Below is a small trained network, with its code and all its weights. Each question gives an input and a target symbol and asks what happens when units are switched off, that is, made to give their printed mean instead of their output.

import numpy as np


def w(rows, s, z=0):
    codes = np.array(rows[::2]) - 128.0
    scale = np.full(codes.shape[1], s)
    scale[-1] = z or s
    return codes * scale


def f(y):
    return y / 2 * (1 + np.tanh(0.7978845608 * (y + 0.044715 * y**3)))


def softmax(a):
    e = np.exp(a - a.max(-1, keepdims=True))
    return e / e.sum(-1, keepdims=True)


def log_softmax(a):
    a = a - a.max(-1, keepdims=True)
    return a - np.log(np.exp(a).sum(-1, keepdims=True))


def net(x, mask):
    ids = ['ΔΣζθλμξ'.index(c) for c in x.split()]
    T = len(ids)
    res = E[ids] + P[:T]
    r = res
    for j in range(2):
        rows = slice(2 * j, 2 * j + 2)
        q, k, v = (r @ M[0][rows].T for M in (Q, K, V))
        z = softmax(np.where(np.tri(T) > 0, q @ k.T / 2**0.5, -1e9)) @ v
        o = O[0][rows]
        res = res + np.where(mask[j], z, o[:, -1]) @ o[:, :-1]
    y = f(res @ A[0][:, :-1].T + A[0][:, -1])
    res = res + np.where(mask[2:18], y, B[0][:, -1]) @ B[0][:, :-1]
    return log_softmax(res[-1] @ U[:, :-1].T + U[:, -1])


Q, K, V, O, A, B = {}, {}, {}, {}, {}, {}
E = w([
[96,167,48,162,129],'Δ',
[113,184,197,128,127],'Σ',
[143,92,114,209,39],'ζ',
[86,199,90,182,177],'θ',
[143,129,119,157,119],'λ',
[39,58,169,148,211],'μ',
[6,149,155,47,68],'ξ',
],0.02)
P = w([
[246,136,115,115,246],'0',
[169,149,129,174,215],'1',
[136,146,129,163,179],'2',
[119,150,134,152,149],'3',
[104,152,133,139,127],'4',
[96,153,132,129,106],'5',
[86,155,132,118,89],'6',
[81,159,130,109,73],'7',
[75,159,133,100,56],'8',
],0.011)
Q[0] = w([
[91,12,27,177,93],'head 1',
[98,105,176,26,87],'head 1',
[218,120,203,109,156],'head 2',
[92,250,162,173,151],'head 2',
],0.011)
K[0] = w([
[151,103,9,174,33],'head 1',
[75,62,170,100,134],'head 1',
[139,186,111,126,112],'head 2',
[76,165,154,107,174],'head 2',
],0.013)
V[0] = w([
[19,65,132,128,52],'head 1',
[102,79,117,138,206],'head 1',
[202,68,167,196,19],'head 2',
[174,254,85,108,62],'head 2',
],0.0079)
O[0] = w([
[155,197,83,122,190,116],'head 1',
[112,91,130,35,128,103],'head 1',
[100,174,254,72,149,3],'head 2',
[141,125,206,207,213,104],'head 2',
],0.0082,0.0038)
A[0] = w([
[160,134,100,108,141,45],'neuron 1',
[204,126,138,170,175,133],'neuron 2',
[110,126,116,163,192,80],'neuron 3',
[111,105,136,149,94,165],'neuron 4',
[132,145,136,108,232,102],'neuron 5',
[117,158,100,111,137,131],'neuron 6',
[133,143,158,108,108,121],'neuron 7',
[194,110,97,146,154,244],'neuron 8',
[130,134,145,97,191,254],'neuron 9',
[119,116,134,62,134,241],'neuron 10',
[111,83,140,137,227,99],'neuron 11',
[134,140,115,131,94,104],'neuron 12',
[123,136,192,138,145,90],'neuron 13',
[107,107,153,122,153,192],'neuron 14',
[137,138,98,168,140,117],'neuron 15',
[254,117,119,151,137,7],'neuron 16',
],0.024,0.0062)
B[0] = w([
[143,68,117,116,94,127],'neuron 1',
[182,49,41,144,230,235],'neuron 2',
[206,143,137,110,133,195],'neuron 3',
[138,141,163,126,185,252],'neuron 4',
[250,107,40,108,136,142],'neuron 5',
[119,95,154,159,142,229],'neuron 6',
[116,118,3,142,70,170],'neuron 7',
[88,187,105,101,89,217],'neuron 8',
[216,60,163,143,93,168],'neuron 9',
[164,146,162,148,173,198],'neuron 10',
[19,97,243,98,25,180],'neuron 11',
[139,116,171,106,149,197],'neuron 12',
[61,176,108,119,132,253],'neuron 13',
[184,114,120,156,124,178],'neuron 14',
[151,126,118,151,167,244],'neuron 15',
[186,235,172,106,115,170],'neuron 16',
],0.012,0.0065)
U = w([
[141,111,161,96,179,1],'Δ',
[63,181,121,75,75,173],'Σ',
[140,77,191,153,92,127],'ζ',
[71,86,143,214,187,173],'θ',
[132,78,89,130,107,43],'λ',
[97,195,172,152,128,134],'μ',
[247,84,116,161,174,169],'ξ',
],0.012,0.0066)

Each question gives the input, a string of symbols that net reads in full, and the target symbol t.
The units are the heads (2 rows each of Q, K, V and O) and the neurons (one row each of A and B). Each row of codes is followed by its name. A weight is (code - 128) times the scale printed after its matrix; where a second scale follows, it is the last column's (O, A, B and U).
mask holds one flag per unit, heads first, then neurons. A switched-off unit (its flag False) gives its mean, the last column of its rows in O or B, instead of its output. The means were averaged over made-up inputs and are rounded, as every weight is.
A unit's drop is (log p(t) with every unit on - log p(t) with that unit switched off) / (log p(t) with every unit on - log p(t) with every unit switched off).
The circuit of an input: a set's keep is (log p(t) with only the set's units on - log p(t) with every unit switched off) / (log p(t) with every unit on - log p(t) with every unit switched off). Starting from the 12 units with the biggest drops (on a tie, the unit counted first), units are removed one at a time, each time the one whose removal leaves the highest keep (on an exact tie, the one counted first), for as long as the keep stays at least 0.8.
circuit, biggest first: the units of the circuit, biggest drop first
unit that matters most: the unit with the biggest drop
k most important neurons: the k neurons with the biggest drops, biggest first
which heads matter: for each layer, one digit per head in row order, 1 if its drop is at least 0.15 and else 0, layers parted by /
drop when u is switched off: that unit's drop, to one decimal
input Σ ζ Σ ζ Σ λ ζ ζ, target Σ: circuit, biggest first : [head 2; neuron 7; neuron 13]
input ξ ζ Σ θ Σ μ ζ λ, target Σ: circuit, biggest first : [neuron 2]
input λ θ λ Σ, target ξ: circuit, biggest first : [head 2; neuron 2]
input ζ Σ Σ Δ Σ λ Δ θ Σ, target Σ: circuit, biggest first : [neuron 2; neuron 7]
input μ ξ λ Δ ξ ζ, target μ: 2 most important neurons : [neuron 2; neuron 8]
input Σ Σ λ Σ Δ ζ Δ Σ λ, target θ: circuit, biggest first : [head 2; neuron 3]
input ζ Σ ξ Σ ξ ζ, target θ: 2 most important neurons : [neuron 16; neuron 3]
input ζ λ θ Σ Σ, target θ: circuit, biggest first : [head 2; neuron 16]
input Σ ξ ξ Σ Σ ζ Δ, target ξ: circuit, biggest first : [neuron 3; head 1]
input μ Σ ξ ξ, target Δ: circuit, biggest first : [neuron 10; head 1]
input ξ ξ μ θ ζ Σ, target ξ: which heads matter : 10
input μ Σ Σ ξ, target Δ: which heads matter : 11
input μ ζ Σ Δ, target λ: which heads matter : 01
input ζ ζ ξ, target ξ: circuit, biggest first : [head 1; neuron 5]
input θ λ Δ ξ Σ ξ, target θ: circuit, biggest first : [neuron 6; head 1]
input ζ Σ λ μ ζ Σ θ θ Δ, target λ: 2 most important neurons : [neuron 1; neuron 2]
input Σ θ ζ ζ Σ ζ Σ Δ, target ξ: circuit, biggest first : [neuron 3; head 1; head 2]
input ξ ζ λ ξ Σ Σ Σ ζ ξ, target μ: which heads matter : 00
input Δ Σ λ Σ λ, target θ: circuit, biggest first : [head 1; neuron 3]
input Σ μ λ, target Σ: unit that matters most : head 2
input ξ Σ Σ θ, target ξ: which heads matter : 00
input ξ Σ μ, target ζ: which heads matter : 00
input Σ ζ θ, target ξ: which heads matter : 01
input λ ζ ζ ζ ζ, target Σ: drop when head 2 is switched off : 1.1
